Here is a tiny trained network, its code and every weight. The questions are about switching its units off for an input and a class, where a switched-off unit gives its printed mean instead of its output.

import numpy as np


def w(rows, s, z=0):
    codes = np.array(rows[::2]) - 128.0
    scale = np.full(codes.shape[1], s)
    scale[-1] = z or s
    return codes * scale


def f(y):
    return y / 2 * (1 + np.tanh(0.7978845608 * (y + 0.044715 * y**3)))


def log_softmax(a):
    a = a - a.max(-1, keepdims=True)
    return a - np.log(np.exp(a).sum(-1, keepdims=True))


def net(x, mask):
    res = np.array(x, float).reshape(1, 5) / 4 @ E
    y = f(res @ A[0][:, :-1].T + A[0][:, -1])
    res = res + np.where(mask, y, B[0][:, -1]) @ B[0][:, :-1]
    return log_softmax(res[-1] @ U[:, :-1].T + U[:, -1])


A, B = {}, {}
E = w([
[206,12,107,119,111],'x0',
[136,130,133,128,125],'x1',
[77,86,109,123,1],'x2',
[159,169,7,137,123],'x3',
[191,149,176,192,69],'x4',
],0.009)
A[0] = w([
[68,245,179,102,89,128],'N1',
[102,49,224,128,139,117],'N2',
[62,189,105,133,148,228],'N3',
[188,126,173,122,255,108],'N4',
[165,148,169,161,107,165],'N5',
[105,96,176,150,139,137],'N6',
[180,31,120,115,121,71],'N7',
[107,124,107,124,65,85],'N8',
[53,88,147,91,47,91],'N9',
[147,99,139,132,149,21],'N10',
[111,110,206,81,125,91],'N11',
[142,140,19,155,111,164],'N12',
[97,112,109,132,73,85],'N13',
[184,136,159,174,190,87],'N14',
[115,132,124,88,162,141],'N15',
[199,169,61,129,90,85],'N16',
[155,87,107,151,129,118],'N17',
[165,149,111,147,185,142],'N18',
[102,113,126,92,143,252],'N19',
[156,203,104,169,84,213],'N20',
[54,105,35,192,155,211],'N21',
[69,93,209,95,125,133],'N22',
],0.01,0.0041)
B[0] = w([
[151,30,6,202,254,254],'N1',
[221,190,127,81,212,214],'N2',
[142,41,161,127,154,241],'N3',
[23,152,158,217,13,244],'N4',
[121,95,186,128,179,169],'N5',
[171,183,75,43,145,161],'N6',
[73,98,53,239,214,193],'N7',
[63,185,118,159,76,168],'N8',
[99,162,103,174,12,214],'N9',
[86,171,23,137,152,123],'N10',
[177,223,148,66,173,176],'N11',
[243,229,177,25,175,221],'N12',
[93,172,132,211,80,166],'N13',
[96,130,113,172,50,181],'N14',
[89,128,170,126,69,157],'N15',
[173,163,140,127,157,184],'N16',
[107,71,84,104,184,149],'N17',
[126,168,174,177,12,176],'N18',
[214,111,169,130,62,192],'N19',
[148,92,187,104,164,212],'N20',
[140,117,173,88,107,215],'N21',
[190,177,152,85,156,208],'N22',
],0.0059,0.0077)
U = w([
[139,83,168,120,100,255],'0',
[185,193,155,72,134,66],'1',
[55,158,144,175,27,86],'2',
[120,2,77,177,185,70],'3',
],0.0097,0.0083)

Each question gives the input, the list of numbers given to net, and the class t.
The units are the neurons (one row each of A and B). Each row of codes is followed by its name. A weight is (code - 128) times the scale printed after its matrix; where a second scale follows, it is the last column's (A, B and U).
mask holds one flag per neuron, in row order. A switched-off neuron (its flag False) gives its mean, the last column of its row in B, instead of its output. The means were averaged over made-up inputs and are rounded, as every weight is.
A unit's drop is (log p(t) with every unit on - log p(t) with that unit switched off) / (log p(t) with every unit on - log p(t) with every unit switched off).
The circuit of an input: a set's keep is (log p(t) with only the set's units on - log p(t) with every unit switched off) / (log p(t) with every unit on - log p(t) with every unit switched off). Starting from the 12 units with the biggest drops (on a tie, the unit counted first), units are removed one at a time, each time the one whose removal leaves the highest keep (on an exact tie, the one counted first), for as long as the keep stays at least 0.8.
units of the circuit, in order: the units of the circuit, biggest drop first
top k neurons: the k neurons with the biggest drops, biggest first
drop of u: that unit's drop, to one decimal
input [2,-2,2,5,-4], class 1: top 3 neurons -> N12, N1, N4
input [8,7,2,8,2], class 1: top 3 neurons -> N12, N1, N16
input [3,0,0,-7,-8], class 1: units of the circuit, in order -> N2, N11
input [-4,-6,-7,5,-1], class 2: units of the circuit, in order -> N4, N18
input [4,2,6,-5,3], class 2: units of the circuit, in order -> N9
input [-3,4,-6,1,6], class 2: units of the circuit, in order -> N4, N14
input [-5,1,-3,-2,-3], class 3: units of the circuit, in order -> N1, N12
input [-4,-7,-6,3,-7], class 0: top 2 neurons -> N3, N9
input [0,5,-7,-6,7], class 2: top 3 neurons -> N4, N14, N12
input [-6,-1,-4,2,-1], class 3: units of the circuit, in order -> N1, N3
input [3,-2,6,-7,-7], class 1: top 2 neurons -> N2, N22
input [-8,8,-5,7,2], class 0: top 2 neurons -> N3, N18
input [-6,-5,1,3,-5], class 3: top 2 neurons -> N1, N3
input [8,0,5,-3,4], class 3: units of the circuit, in order -> N7
input [1,3,6,0,-8], class 2: top 2 neurons -> N9, N1
input [7,-5,0,7,1], class 1: top 4 neurons -> N12, N1, N16, N3
input [-6,1,6,7,-3], class 1: top 2 neurons -> N12, N4
input [-8,7,1,-6,2], class 3: top 2 neurons -> N1, N12
input [7,-5,-8,-2,5], class 2: drop of N4 -> 0.5
input [1,-5,-3,-7,-5], class 1: drop of N2 -> 0.2
input [-5,-2,-7,-5,-4], class 2: drop of N4 -> 1.0
input [-7,3,2,-2,-7], class 3: top neuron -> N1
